cols: K N T X C
[ 13  -2 -22 -11  -7]  k959
[ 16  -4 -17   2  -9]  k515
[ 7 14 13  0 12]  k432
[13 -1  8 25 -3]  k545
[ 6  3 11 21 -1]  k794
[ 24 -56  -7  10   7]  k378
[-28  -1 -19 -44   0]  k168
[ -5 -27 -10 -22   8]  k328
[-28  -1  14   3  -4]  k8
[  6   3  11 -24  -7]  k411
[-2 37  3  7 -9]  k117
[13 -2  6 27 -6]  k286
col: [-1  7  0  8 -4 -7 -9]  C
col: [-4 14]  N
tail: [ -4 -17]  [ 2 -9]

cols: V H Y R G
[ -4  13 -22   4   1] -> k235
[-1  1 -3  0  0] -> k377
[ 2  1 -1  3  3] -> k148
[ -9  17 -36   5   2] -> k785
[-2  3 -4 -1  1] -> k364
[ 15 -24  50  -3  -3] -> k316
[2 1 0 3 1] -> k178
[  0 -24  49   0   0] -> k368
col: [ 1  0  3  2  1 -3]  G
tail: [2 1 0 3]  [1]
tail: [ 2  1 -1  3]  [3]
tail: [-36   5]  [2]
tail: [-24  50]  [-3 -3]
tail: [ 15 -24]  [50 -3 -3]

cols: A L D E Q Z M F
[-56   3 -31  22  -2   2   0   0]  k89
[-57   3 -31  22  -2 -30   0 -46]  k283
[ -8   3 -21   4  -3 -46   0  -2]  k831
[-34   3 -20   4  -3 -46  -1 -29]  k9
[ 7  0 -1 -4  0 -6  0  9]  k992
tail: [  3 -21   4  -3 -46]  [ 0 -2]
tail: [-57   3 -31  22  -2]  [-30   0 -46]

cols: Gulib laz peg zuga digob Resi batog ludi
[  0  17  17  12 -14  45  16  54] : k822
[-44 -16 -16 -29  42  22  18 -15] : k73
[ -8 -11 -11  13 -15  45 -47  10] : k842
[ -3 -27 -27  17  27  19 -49  35] : k585
[  0  17  17  12 -15  45  17  55] : k299
[-22  18  18 -33  60  11  -5  -8] : k572
col: [ 18 -47 -49  17  -5]  batog
tail: [-44 -16]  [-16 -29  42  22  18 -15]
tail: [ 12 -15  45]  [17 55]
tail: [ 18 -33]  [60 11 -5 -8]

cols: W J P U B
[-32  14  -6  -1 -16]  k906
[  2 -38   3  48  37]  k605
[-13 -33  -7 -11  19]  k660
[-11 -13   6  47 -39]  k813
[-32  13  -6  -1 -16]  k832
tail: [-32  14  -6  -1]  [-16]
tail: [-32  14  -6]  [ -1 -16]
col: [-38 -33 -13]  J
col: [-32   2]  W

cols: tiv Rabiv nul beg
[-24 -19 -15  -2] -> k422
[-42 -54  -2  -2] -> k877
[-42 -53  52  50] -> k264
[-23 -19 -15  -2] -> k880
tail: [-42 -54]  [-2 -2]
col: [-54 -53 -19]  Rabiv
tail: [-24 -19]  [-15  -2]
col: [-2 50]  beg
col: [-24 -42 -42]  tiv
col: [ -2  52 -15]  nul

cols: Vire lono mol nevo nuzop zamo
[ 42  17  -2 -10 -23 -26] -> k700
[-44  20   3   1 -10   3] -> k859
[  7   7  16 -18  13 -13] -> k40
[  7  14  55 -27   3  -9] -> k467
[  7  15  55 -27   3 -28] -> k637
[ 34  11  15 -29 -31   7] -> k3
[-19  -5  43 -34   8   2] -> k300
[-32  -5  44 -34  28  37] -> k268
tail: [  7  15  55 -27   3]  [-28]
tail: [ 15  55 -27]  [  3 -28]
col: [-10   1 -18]  nevo
col: [-26   3 -13  -9 -28   7]  zamo
tail: [ -5  43 -34]  [8 2]

cols: lugi zugas Fifuz sali Nuked
[ 26   4  25  42 -28] = k170
[ 26   4  25  28 -28] = k602
[ 15 -15  22  42 -22] = k138
col: [  4 -15]  zugas
col: [-28 -28]  Nuked
col: [26 26]  lugi

cols: bizor vaf sidob fevep Reb Biz gat Miki
[ -2  17 -20  25   8  17 -26  -7] : k87
[ 42  -6  34 -19   4 -18  -9 -22] : k198
[ 21 -16  16  17 -20  17 -27  -7] : k792
[ 26   1  37 -29  12  45  -3   0] : k864
[-11 -26 -27  -7  26 -20 -21  31] : k257
[  7  19 -10   6   4  30 -13 -16] : k81
[ -8   2  35  15  37 -25  -2 -16] : k548
[-18  20  19  43  -2 -10  -4 -20] : k362
[ 23 -19  20 -29 -13  -9 -27  24] : k396
[-12  19  -2  17 -22  21  -3  -1] : k48
[ 25 -21   4 -44  -9 -29   2  23] : k45
col: [-20  30 -25]  Biz
col: [ -8 -18  23 -12]  bizor
tail: [-13  -9]  [-27  24]
tail: [ 17 -26]  [-7]
col: [-29  -7]  fevep
col: [-18  23 -12  25]  bizor
col: [24 -1]  Miki

cols: Bizuv Duvap neme Zona zul
[-25 -37  -3  -5 -20]  k217
[ 38   9 -40  19  20]  k550
[ 10  23  41 -25 -33]  k734
[-25 -37   2  24  42]  k37
[ 29 -24 -46   1  48]  k618
[33 38 -9 48 -8]  k649
[-29  17  31  22  43]  k828
[ 10  23  26 -16 -13]  k663
[-24  24 -16  17  10]  k501
[ 33  38 -21  48  -8]  k541
[-25 -37  -3  -6 -20]  k759
[ 22  27  31  21 -11]  k905
col: [-20  20 -33  42  48  -8  43 -13]  zul
tail: [ 38 -21]  [48 -8]
tail: [-21  48]  [-8]
col: [ 48  22 -16  17  48]  Zona
tail: [ 29 -24 -46]  [ 1 48]
tail: [31 21]  [-11]
col: [38 17 23]  Duvap

cols: vugin gikor bagog bakog kuf dabob laga Kovo
[-15 -39   9  35  30  10 -48  38] = k500
[ -6   1  13   6  14 -16 -20 -16] = k768
[ 9  6 -6 37  5 39  0 16] = k384
[  6  -9 -10   9   0  29  -5   8] = k672
[ 9  6 -6 37 -7 10 -8 32] = k727
[  9 -22   0  -5   0  29  -4 -30] = k423
col: [ -6 -10  -6]  bagog
tail: [ 0 29 -5]  [8]
col: [ 38 -16]  Kovo

cols: paf Rus Fuv vipu
[ -9   1  -1 -10] -> k644
[34 11 17 -5] -> k643
[-7 24 12 -1] -> k459
[11 -2 20 -7] -> k889
[-7 24 13 -1] -> k651
[-21  11  17  -4] -> k375
[ 8  4 12 -6] -> k317
[ 10  -4 -14  -6] -> k196
[ -8 -12  16  -3] -> k719
[-17   0  44 -11] -> k902
[ 23 -14 -37  14] -> k433
tail: [-14 -37]  [14]
tail: [ 1 -1]  [-10]
col: [-21   8  10  -8 -17  23]  paf

cols: vesar goli pulu sudi Leg Davim pezi
[-41  29 -30 -19  -3  -2  11] : k790
[ 26  18   3  17   8 -48 -10] : k141
[-28 -37 -41 -13  52   1  28] : k870
[-21  45 -40 -13  52  22  24] : k873
[ 43  30  20 -16   8 -49  -2] : k172
[ -3 -23  40   2  -1 -45  27] : k256
tail: [  8 -49]  [-2]
tail: [-40 -13  52]  [22 24]
col: [-48   1  22]  Davim
col: [52  8]  Leg

cols: ras pebo luru kudo fos sarim Beza zukev
[ 10 -11  -8  -2  -6  12  18  11] = k490
[ 11  -2 -23  18 -22   5 -17   5] = k83
[ -2 -18   7   7   1   6  16   5] = k526
[-10 -22  23  -3   1 -48  -2  24] = k640
[-13  -1 -18 -15   1 -27  -1 -11] = k5
[  4  -9  -2   5  12   9  20 -19] = k749
[ -6  -5   0  17  18 -28 -11  13] = k617
[ -3 -10  -8  -2 -15  21  17 -24] = k914
col: [-22   1   1   1  12]  fos
tail: [-10  -8  -2]  [-15  21  17 -24]
tail: [  1 -48  -2]  [24]

cols: nifu fug pani Rilot dege Moza tured Buda karu
[  2  42  -3 -21 -46 -47 -35  21  37] = k996
[ -7 -23  50 -25  46 -33  36  53 -11] = k591
[  8 -50  34  47  12 -22  -5 -49  -8] = k197
[ -6  33  11  15 -30  27   8   3   2] = k972
[  7 -50  34  47  35  43  53   1  20] = k431
[ 32 -23 -35  30 -17 -37  -9  33 -23] = k909
[-45 -46  36  12  29 -17 -53 -51  45] = k187
[ -7  25 -34  12  32  36  27  32 -17] = k747
[ 52  42 -49  23   6 -10  44   5  37] = k104
[ 15  26 -30   1  27 -41  -6  51   0] = k246
tail: [-50  34  47  35  43]  [53  1 20]
col: [  2  -7   8  -6   7  32 -45]  nifu
tail: [  7 -50  34  47]  [35 43 53  1 20]
col: [ 33 -51  32]  Buda

cols: zales moro Depu medun dak Dero sobaz
[-26 -22 -50 -38  41 -28  -9]  k812
[-27 -22 -51 -38  41 -28  -4]  k861
[-27 -21 -51 -38  41  -6  12]  k365
col: [-27 -27]  zales
tail: [-26 -22 -50 -38]  [ 41 -28  -9]
tail: [-22 -51 -38]  [ 41 -28  -4]
tail: [-27 -22 -51]  [-38  41 -28  -4]
col: [-51 -51]  Depu
tail: [-27 -22 -51 -38  41]  [-28  -4]

